Each row has a class, written as a number after it.
[-270  509  128    4   48  -46  505  -75  130  126 -166   -4  -80   61
  228  776  399  -50 -552   10 -101   26  276   94  -37   89 -146  226
  238 -507 -152   78  -17  309   25 -265  304   12  160 -310 -348 -462]
1
[ 263 -100  263  -29  163  544 -572  -29  -34 -245  121   48 -148 -264
 -171  309  125 -336  368   64  233 -237 -107  353 -100  547   50  138
 -293  339 -158 -229 -221 -144   41  173 -122   25  236   12  326  452]
3
[  31 -233  -50 -180  165 -326  571  107 -285   76 -279   15  138  173
  -61   55  -83  194 -230  363   73 -116    2  -31  263 -175    0 -124
  114   36  378   95  105  209  -84  -35  232 -152  103  131 -275  -79]
0
[  62 -257  179 -233  234  -64  420  218  -78   30 -339  144  -35  -16
  -69  485   26   10  -70  142   36 -251  -55  215   44   92   42  -71
  142  228  -87  -10   49  252   33 -148  174 -268  111  -93  -90  129]
6
[  83 -162    5 -248   99  -16   73   44 -254   93  -41 -127 -141  211
 -157 -227 -101  291   80  300  154 -101 -158   -6  151  -17   85    4
 -122  289  423   42  169    3   32   19   91 -112  174  455  -78  243]
0
[   7  -99  -84  212  140  -71   59  -37  -97 -162   15  -58  461 -252
   81  188   46 -329 -104  104   36   45  140  -31   83  -26  -15   77
   41 -393   91  -41 -260   39 -151   84   53  144  -17 -279   58 -254]
7
[  34 -272  -51  135  176 -105  172   64 -157 -143  -67  -54  500 -289
   41  179   16 -338  -67  190   58  -17   76   48  131  -60   30   21
   51 -250  114  -24 -228   97 -155   84   93   67   16 -256   89 -144]
1
[ -10 -393  -23  -50  244 -353  592  212 -197  -17 -307    9  402 -104
   30  291  -92 -102 -166  198  -51  -71    3    6  148 -220   91  -83
  237  -97  108   32  -45  272 -136  -62  195 -161  -48 -237  -57 -120]
8
[ -27  355  -28  278 -164  262 -434 -156  202  -90  286  -68 -110 -118
   42   10  123 -280   67 -245  -83  126  117  -50 -168  177 -114  204
  -39 -235 -242 -115  -90 -125   32   60 -188  179  -83  -73  160  -76]
5
[ -67 -428  -99  214  112 -445  312  122  -56  -62 -170   76  479 -153
   39  186 -150 -133  -20 -106 -147   96  -86  -77    3 -375   22 -172
  186 -145 -141  -42 -127  168 -133  -87    9  -79 -341 -430  119 -246]
10
[ 229 -232  174   46   87  334 -469   26   24 -235   89   89  -61 -260
 -183  147  -29 -296  395  -65  151 -171 -128  230 -122  322   27    5
 -190  328 -220 -233 -176 -121   19  115 -199  -44   30  -11  375  376]
0
[ 119 -580  -42  -58  135 -242   32  183 -171   -8 -103   25  111   36
 -191 -190 -289  102  261   49  -24  -49 -321   -4   25 -240  122 -204
  -43  434   61  -62   80    2  -46  -16  -79 -214 -199  115  193  280]
10
[  40 -369   23  -12  163 -248  364  178 -112  -55 -259  168  231  -96
  -73  240 -116  -57  -37   38  -48 -100  -62   45   56 -123   14 -177
  161  106  -57  -41  -51  187  -57  -67   73 -203 -107 -212  -14  -30]
10
[  78 -524   75 -123  349  -77  204   77 -441 -221 -120 -113  626 -242
  -51  209  -27 -157  -33  578  300 -131  -50  180  293   16  118   -8
 -173 -123  569  -10 -293  131 -171  237  317   36  246  -64   16   14]
0
[ 147   40  -13  164 -116  317 -651  -74   94 -112  304  -86 -217  -87
 -136 -289  -53 -159  382 -187  -10   11  -93  -19 -125  171  -17  108
 -187  197 -136 -154  -27 -240   42  126 -308   70  -90  174  341  284]
5
[  64  -12   -2 -137   70   53   68   29 -178   26   -1 -117  -61   86
  -53  -74   -2   50  -11  270   82  -55   39  -10  151   66   23   91
  -41   23  311   47   81    9   -6   57  127  -23  170  271 -106   92]
8
[ 128 -272   50 -335   53   19  111  253  -59  184 -147   18 -492  282
 -240 -309 -215  360  197   48 -105 -191 -269   -2   44  -43  135  -80
    8  679   78   17  389   25  100 -119  -70 -308   16  492   27  462]
3
[ 113  -51  192 -347  208  277  107  133 -135   40 -127  -55 -243   69
  -81  247   83    9  -35  312  132 -294  -23  221  118  301   78  162
  -70  245  192  -10  107  101   69  -22  175 -137  375  310  -90  330]
6
[ -35 -102 -192  316  -10 -324  137  -68  -88 -113   -3   51  407  -99
   26    4  -37 -191 -120  -44  -12  153   63 -161   51 -241 -104 -117
  119 -311   19  -27 -157   28 -176    9  -69   84 -209 -262   19 -355]
10
[ 167 -388  120  -55  277  180 -110  101 -205 -216  -48  -59  299 -277
  -61  234  -45 -307  176  271  165 -182  -41  209  130  182  115   51
 -139   62  164 -108 -213   36  -74  155   81    3  174  -59  187  200]
10
[  94 -609  -56 -123  219 -270  269  162 -385  -26 -139  -89  386   -5
 -132 -159 -215   71   73  397  129  -69 -214   10  240 -214  118 -175
  -65  201  442    5  -35   86 -129  115  122 -104   22  132   20  137]
9
[ -53  214  119   40   74   25  237  -43   44  -65 -125  117   23  -96
   81  593  218 -177 -267   17  -34  -57  177  119  -32  186 -110   84
  135 -239 -174  -18 -130  168  -13  -99  140  -30   77 -299 -142 -201]
10
[ -60  126 -108  170 -150 -187   99   11  143   98  -26  117 -215  167
  -51 -107  -47  105  -10 -278 -180   90  -31 -178 -109 -162 -106 -107
  175   77 -219  -43  158   19   38 -137 -145 -114 -271   -1  -51 -111]
1
[ 224 -588  -38  -47  174 -147   43  151 -290 -129  -95   33  232  -63
 -220 -200 -228  -41  219  222  153 -121 -233   61  132  -96   80 -208
  -94  388  220  -80  -31   -4 -103  142  -92 -129  -30  159  178  276]
2
[  -1  -59  129 -384  157   -1  364   93 -202  182 -187 -108 -215  287
  -54  163   26  325 -152  379  104 -151  -75  133  163   62   56   66
  -25  196  389  115  210  179   69  -65  304 -143  325  372 -277  150]
2
[ 153 -199   72  -84   81   81 -110   86  -80  -50  -44   37 -150   21
 -198  -49  -97   16  191   74  123 -153 -159   90   10  122   -6  -55
  -85  352   44  -74   50  -32   21   59  -73 -147   26  194  113  292]
5
[ 170 -263  135  125  120  218 -297   50   27 -276   36  131  131 -360
 -124  328   17 -411  251  -87   85 -135  -55  234 -117  266  -15  -15
 -108  161 -311 -239 -290  -50  -46   84 -148  -24  -53 -265  354  192]
9
[-193  255  -15   72 -114 -154  241   -1  183  197  -78   36 -256  221
   57  200   82  168 -194 -225 -246  104   27  -89 -124 -160  -82   19
  201  -72 -225   27  173  141   62 -266   23 -121 -172  -88 -160 -205]
1
[  38   30  144  123   58  270 -237   18  195 -120   40   52  -37 -260
   33  443  113 -348  128 -195  -75  -75   56  176 -157  236    0  129
   16  -38 -412 -163 -170   23   22  -40  -74    9  -42 -333  211   54]
9
[ -73  293   96 -224  -46   63  269  111  147  266 -151   33 -576  306
  -11  205   69  254 -154  -86 -201  -94   34   -9  -59   81  -14  101
  209  185 -145   58  337  149  155 -270   91 -227   75  222 -249   80]
6
[ 182 -522  -79  -67  109 -253   91  167 -235   -3 -120   50   44  111
 -233 -305 -277  142  234  112   64 -103 -247  -24  102 -202   73 -243
  -30  458  160  -64  129  -14  -60   43 -129 -200 -109  266  115  284]
8
[ -57 -178   52  -52  232 -129  417   69 -198 -103 -186    3  496 -151
  181  453   89 -216 -260  315   93  -63  123  130  202  -24    7   33
   58 -383  207   71 -209  218 -101   65  278   53  168 -301  -91 -244]
2
[ -22 -176   -1   81   90 -104  120  112  -51  -82  -82   19  255 -119
   69  181  -58 -168   21   11  -18   27   29   23   37 -103   23  -42
   73 -142  -36  -24 -103   81  -58   -7   20    0  -88 -215  131  -99]
9
[ 251 -147  102   39  112  376 -547  -83 -157 -297  186  -17   66 -269
 -185   13   34 -303  317  190  281 -186  -81  209   12  372   16   74
 -333  178  113 -173 -263 -181  -47  287 -144   98  165  107  280  347]
0
[-108   73  183  -51  155    6  349   78   61   -8 -217   71  129  -95
  213  736  199 -210 -240   50  -39  -82  163  188   14  107  -27  115
  172 -314 -176   49 -119  260   11 -121  229  -13  122 -375  -68 -237]
2
[-231  144   14  -27   75 -338  642   58   37  169 -258   29   54  149
  152  493  128  116 -433   -4 -161   55  108  -41   15 -210  -51   37
  290 -314  -69   89  105  329    3 -286  257 -117  -58 -257 -315 -392]
6
[  33  -36  195  -30  113  255 -125   60   23 -122  -34   30   62 -204
   75  462  111 -285   93   56   66 -135   47  205  -14  260   34  121
  -49  -89 -141  -47 -185   48   22   51   59   23  121 -192  177   85]
7
[ -87  -75   62  118  160  -87  191   -7  -25  -75  -91  -12  317 -154
  103  463  119 -199 -123  -14   33   11   76   80  -15  -22  -13   83
   76 -302  -65  -55 -179  162  -48  -75  134   40   -5 -340   44 -236]
7
[ -85   97 -126  126  -81  -64   11  -48 -118  -18   74 -106  200   20
  106 -159   10  -55  -88  121   29  122   96 -129  130  -99  -67   25
  -40 -312  262   63  -62  -25  -76  107   29  161    6   28  -49 -214]
1
[ -29  140  -62  153  -73  -71   27  -59   31    3   16   44  -33   28
  -12   44   32  -57  -63  -79  -26   54   56  -58  -31  -40 -112    5
   59 -116  -63  -26   -6   10  -37  -50  -81   24  -81  -42  -28 -159]
0
[  77 -125  148 -275  141  113  167  170  -16   77 -175    9 -227   72
  -61  254    4   56    6   98   -4 -195  -20  153   36  132   76   66
   62  248  -22  -24  148  157   76 -107  118 -182  154  137  -37  231]
9
[ -29   24  -42  180  -83    9 -167   11   72  -23   99   20   -3   -7
   52  -51  -41 -137  119 -148  -81   86   16  -57  -72  -89  -32    7
    7  -69 -149  -38  -28  -64    1    2 -164   59 -156  -71  201  -29]
4
[  26  -33  -85  -14   16 -210  236   38 -140   62  -99   32  -29  162
  -81  -98  -21  111  -97  125    9  -19  -10  -83  116 -107  -61  -93
   75   63  171   28  102   52  -37  -39   48 -103   -7  175 -140  -51]
1
[  25 -160  101  -32   63  -17   -5  115   40   50  -65   26 -165   76
  -94  160  -84   48  111  -73  -62  -94 -162   90  -84   -9   49  -28
    7  279 -151  -68   90   41   36 -108  -44 -178  -79   44  162  180]
5
[ -45  -43   79  -82   21  -51  193  150   49   84 -148   81 -136   82
   51  196  -34   32    0  -40  -86  -61  -36   30  -23  -41    3  -23
  123   52 -128   28   98  134   48 -101   27 -125  -38  -37   14   37]
4
[-167   -7   17   59   84 -369  715  136  147  141 -340  189   34   61
  102  605   36   17 -310 -240 -268   40  117  -41 -123 -229  -68  -68
  492 -182 -355   -6   69  380   -4 -336  111 -165 -206 -453 -207 -397]
3
[   3  -88  178  149  264  -98  309   48   24 -161 -243  172  393 -323
  132  889  196 -424 -184   55    0 -109  187  258   17   98  -41   33
  193 -333 -293  -40 -347  253  -95 -105  172  -23   31 -662   45 -298]
4
[  20 -435 -325  333  -20 -452 -146  -94 -282  -76  105 -197  601  -86
  -72 -654 -342   53  305  -13   57  287 -157 -324  105 -503   61 -243
  -17 -146  356    3 -109  -95 -144  179 -112  159 -424  -71  189 -165]
4
[ 100 -218   68 -454  197  -17  460  207 -338  102 -271  -19 -133  220
 -143  -37  -66  375 -135  540  199 -323 -125  114  314   83   92  -62
  -36  292  555  137  153  147    0   45  361 -266  359  458 -285  266]
1
[ 234 -313  173 -213  181  341 -321  129 -128 -129   24  -39 -159 -113
 -190   18  -70 -113  358  158  160 -238 -150  228    8  285  137   80
 -226  457   65 -156  -11  -83   49  125  -73 -114  188  282  248  535]
8
[-121    3  -25  194  124 -184  209  -82  -81 -109  -28  -60  481 -196
  145  354  104 -226 -227   76   44  103  132   -2   53  -89  -54   77
   78 -505   78    5 -241  136 -109   -7  175  114  -33 -387  -38 -403]
5
[  17  176  -58   66  -98   79 -157  -23   95   47  114  -33 -221  101
  -27 -131  -23  -17   40 -137 -125   66   18  -91  -74   -3  -27   67
   29   38  -99  -46  117  -56   40  -45 -121   -8  -88  143   27   40]
9
[ 137 -610  338 -404  439   86  297  263 -295 -100 -349  -13  215 -164
 -141  611   14 -105   41  455  194 -339 -114  407  195  201  173   20
  -83  280  231  -55 -121  298  -18    0  376 -234  318  -51   76  301]
2
[  97 -266    5 -189   41 -174  250  188  -87  129 -211  106 -281  229
 -193 -133 -180  256  106  -10  -58 -113 -206  -15   14 -117   43 -164
   90  516  -17  -20  264   70   44 -124  -62 -305  -85  258  -32  270]
3
[-115  357   54  122 -202  141 -231   -8  342   76   81  106 -429  128
   84  133   73  -13   70 -422 -233   78   21  -52 -249   37  -72   89
   89   -7 -477  -60  117  -42  137 -160 -219  -17 -194  -71  104  -31]
3
[-189  236 -270  345 -222 -323   39 -169   62   79  156  -88  170  113
   92 -257  -42   62 -125 -236 -159  362   66 -332  -65 -358 -114  -28
  129 -418   11   22   34   -8  -54  -79  -77  149 -337 -133  -74 -455]
9
[-116   -2    8  259  -54 -101  -10   37  189  -81   -4  101  211 -191
  141  291    1 -283   10 -285 -170  112   51  -15 -146 -106  -44  -23
  154 -277 -395  -53 -144   66  -27  -59  -87   28 -278 -468  208 -217]
5
[  74 -274  203 -187  232  164   49  172 -135 -124 -154   42  119 -156
   21  388   49 -170   81  271  140 -225  -49  268  112  197  101   39
 -100  116   77  -23 -141   83   -2   79  132  -81  238  -29  130  208]
1
[  54 -474 -207  376   20 -281 -231  -12 -145 -206  138  -37  604 -266
  -64 -309 -231 -220  281  -77   -3  164 -125 -135   -6 -351   45 -176
  -57 -106   60 -126 -263 -104 -179  162 -194  126 -386 -274  338 -110]
0
[  60  152  -98  132 -217   77 -310  -76   67   34  172   18 -313  146
 -143 -363  -70   69  176 -221  -43   68  -77 -134 -116   26  -99  -43
  -73  223 -105 -100  132 -173   55   -5 -268  -22 -149  248   64  136]
6
[  51   82 -221   73 -141   -5 -214  -93 -139   56  209 -201 -109  192
 -102 -603 -110  117  105   95   52  138  -28 -236  119 -106  -30   37
 -125   13  374   18  160 -164  -29  123 -122   98    9  467  -20   56]
1
[ 152 -202   39  -29   75  144 -200   82  -56  -67   35  -45  -58  -73
 -128  -54  -83 -115  236   27   25 -102 -102   68    7  107   74   30
  -71  244  -11  -96   15  -45   13   54 -116  -57   11  140  205  285]
6
[  13 -356   38  195  216 -132   65   38  -91 -202  -79    7  550 -330
   35  409  -11 -347   35    7   17   -6  -12   96   -3  -75   52  -21
   19 -202 -101 -108 -314  120 -121   23   52   17 -140 -476  216 -141]
7
[ -87  210 -240  187 -142 -176   68 -140  -57   68  117 -122   68  127
   49 -329  -40   38 -143   -3  -68  233  139 -287   61 -209  -78   29
   84 -314  222   57   67  -20  -68   24  -42  155 -104  114 -148 -275]
4
[-194  112  -80   28  -92 -339  453   37   34  181 -130   29  -30  194
   79  120    5  180 -259  -96 -214  128   27 -142  -32 -273  -69  -37
  236 -146  -67   70  143  186   -4 -201   94 -112 -181  -99 -227 -280]
8
[ 142 -428  -28  324  203 -114 -126   21 -117 -301  -29   65  543 -376
  -61  206  -68 -435  175   -8  103  -20  -30   80   13  -36    9 -113
  -25 -109  -83 -183 -358    2 -185  120 -134   65 -168 -403  337  -98]
2
[  65 -210  -12  172  129   46 -244  -97 -172 -226  134 -113  420 -250
  -14   82    9 -262  122  176  142   51  -37   72   50   58   16   42
 -201 -180  188  -93 -312  -65 -113  209   13  164   18 -149  179  -59]
2
[ 124   60  166 -260   50  384 -192   64   -4   65   27  -56 -455  127
 -108   84   55   45  152  111   34 -198  -56  173  -17  320   52  175
 -126  355   20  -57  155  -29  130   -4    2  -92  271  366   16  396]
3
[  52 -257 -161  113   -7 -189 -113  -55 -222  -41  111 -126  232   16
 -100 -385 -164   40  172   91   67  133 -122 -146   75 -213   39  -91
 -114   47  279  -20  -34 -109  -89  111  -81   68 -133  137   81   -6]
3
[ -72  334  -97   80  -40   86  -92 -201 -149  -35  162 -140  156   51
  152  -90  155  -82 -162  184  133   94  205  -85  127   76  -63  170
 -119 -442  337   75  -96  -79  -28  133   52  281  188   94 -135 -243]
3
[  34   44  -50  302  -36  123 -299  -91   99 -173  180  -56  186 -245
   26   62   43 -359  102 -155  -44   98   59  -27  -97   60  -45   95
    0 -225 -176 -125 -213  -57  -61   94 -155  166 -125 -231  218 -106]
2
[  20  -20  214 -250  234  106  347  152  -53   36 -244   13  -76  -54
   17  580  140  -82 -153  205   16 -229   97  234   52  217   70  145
  116   39  -29    1   10  237   46 -109  241 -175  237  -60 -128   72]
8
[  10  208  229 -370   41  305  -22   20  -13  149  -20  -72 -552  256
  -86  180  141  253   -7  179   69 -163  -92  188  -24  304   13  196
 -147  311  108   13  206   30  177  -85  167 -143  321  414 -168  303]
3
[   0 -236 -241  205 -230 -306 -101   95  -12   69   83    6   66  156
  -50 -579 -322  100  214 -202 -193  176 -179 -289    9 -402    1 -230
   48  133  -32  -19  153 -112  -43   12 -271  -44 -414  115  205   26]
6
[-138  369  -65  126 -246   -2  -70  -43  206  109  103   43 -293  174
   84  -70   39   71  -56 -267 -194  141   36 -155 -139  -55 -100   41
  105  -99 -232   23  134  -52   81 -110 -156   15 -177   39  -29 -104]
6
[-150 -187 -107  -29  298 -540  899  103 -382   12 -351  -15  570  -58
  195  364   31   28 -517  480   37    6   71  -27  261 -221  -38  -50
  145 -367  424  220  -88  225 -208  -21  446  -23   58 -221 -339 -446]
7
[ 227 -199  204 -150   62  453 -493  115   47  -47   77  -22 -389  -59
 -214   18  -64 -107  452  -72   65 -245 -178  214 -103  343  128   88
 -182  560 -177 -197   72  -98  121   27 -166 -117   91  264  340  594]
9
[ 292 -579  -46  115   41  148 -561  160  -99 -187  174  -14   60 -174
 -270 -422 -317 -203  642  -95   -6  -99 -308   35  -79  -12  130 -113
 -189  536  -66 -241  -57 -220  -32  228 -342  -70 -219  137  536  528]
3
[  83 -128   35 -144  122   88   50   58 -197  -23  -22 -107   24   29
  -49   -8   -7  -15    7  303  120 -124   -7   62  154  102   55   90
  -79   67  309   -1   15   19  -30  103  108  -15  206  240  -25  160]
8
[ -46  226  -92  145 -197  -20 -115  -21  194  137   93  -40 -297  132
  -32 -130  -26   44   54 -300 -226  100    2 -154 -143  -59  -62   45
  150   17 -252  -24  190  -14   57 -118 -179  -39 -218   32   67  -16]
5
[-163  293  124  -11  169  -20  431  -12   10   -4 -202   49  248 -131
  287  779  326 -209 -424   98  -14  -57  356  129   57  127  -55  169
  234 -625  -72   90 -201  286  -17 -126  303   88  199 -438 -241 -447]
7
[ -57  323   64  -16 -160  136 -117  -17  204  169   78   13 -574  254
  -58   50   73  181   36 -260 -170   17  -42  -29 -208   91  -55  101
   36  233 -249  -70  239  -17  158 -217 -114 -126  -64  234  -28  119]
1
[ -20   74  -29  120 -107   87 -319  -96   24  -30  211  -88  -83   41
  -70 -154   -7   -9  103  -96   -4   81  -81  -42  -84   15  -63   66
 -141   39  -11  -88   -6 -114   30   41 -133   68  -83  121  140   54]
5
[-160 -108 -263  160  -44 -583  429   23 -128  110  -86  -70  358  152
   43 -258 -156  165 -224   23 -129  224  -10 -286  105 -517  -61 -151
  190 -293  232  110   86  128 -108  -69   71  -13 -269  -68 -144 -401]
5
[  24 -118  -50   85  -13   35 -181   18 -105  -97   94  -59  176  -75
   13 -140  -63 -162  136   55   74   50  -22  -41   68  -37   -2   12
 -123  -87  110  -36 -101  -89  -47  130  -78   86  -21   58  185   16]
7
[ 219 -215    1  -50   32  302 -482   -1 -200 -125  197 -170  -90   -7
 -187 -351 -110  -55  368  208  197 -111 -125   52  104  179   69   92
 -322  302  309 -127    0 -193   -7  250 -147   53  153  423  221  432]
8
[  25  -25 -205   44  -72 -111   -1  -34 -178   51  101 -127   20  143
  -55 -485 -142  103    3  143   25  108    4 -202  131 -186  -27  -10
  -51  -24  358   33  113  -77  -59   92  -39   62  -16  329  -76  -13]
4
[ -94  248   48  134   20  -81  267  -22  149  -17 -121  152   16  -76
   94  499  161 -167 -265 -152 -104   -5  175   36 -119   28 -113   35
  234 -282 -304  -38  -84  176  -18 -156   36  -28  -51 -343 -112 -296]
0
[  26 -278   46 -250  104 -139  279  169 -173  159 -174  -52 -143  237
 -132  -63 -116  309   36  185   16 -100 -209   36  100 -108   80  -78
    1  352  232   42  215  135   43  -75  116 -216   52  284  -88  190]
2
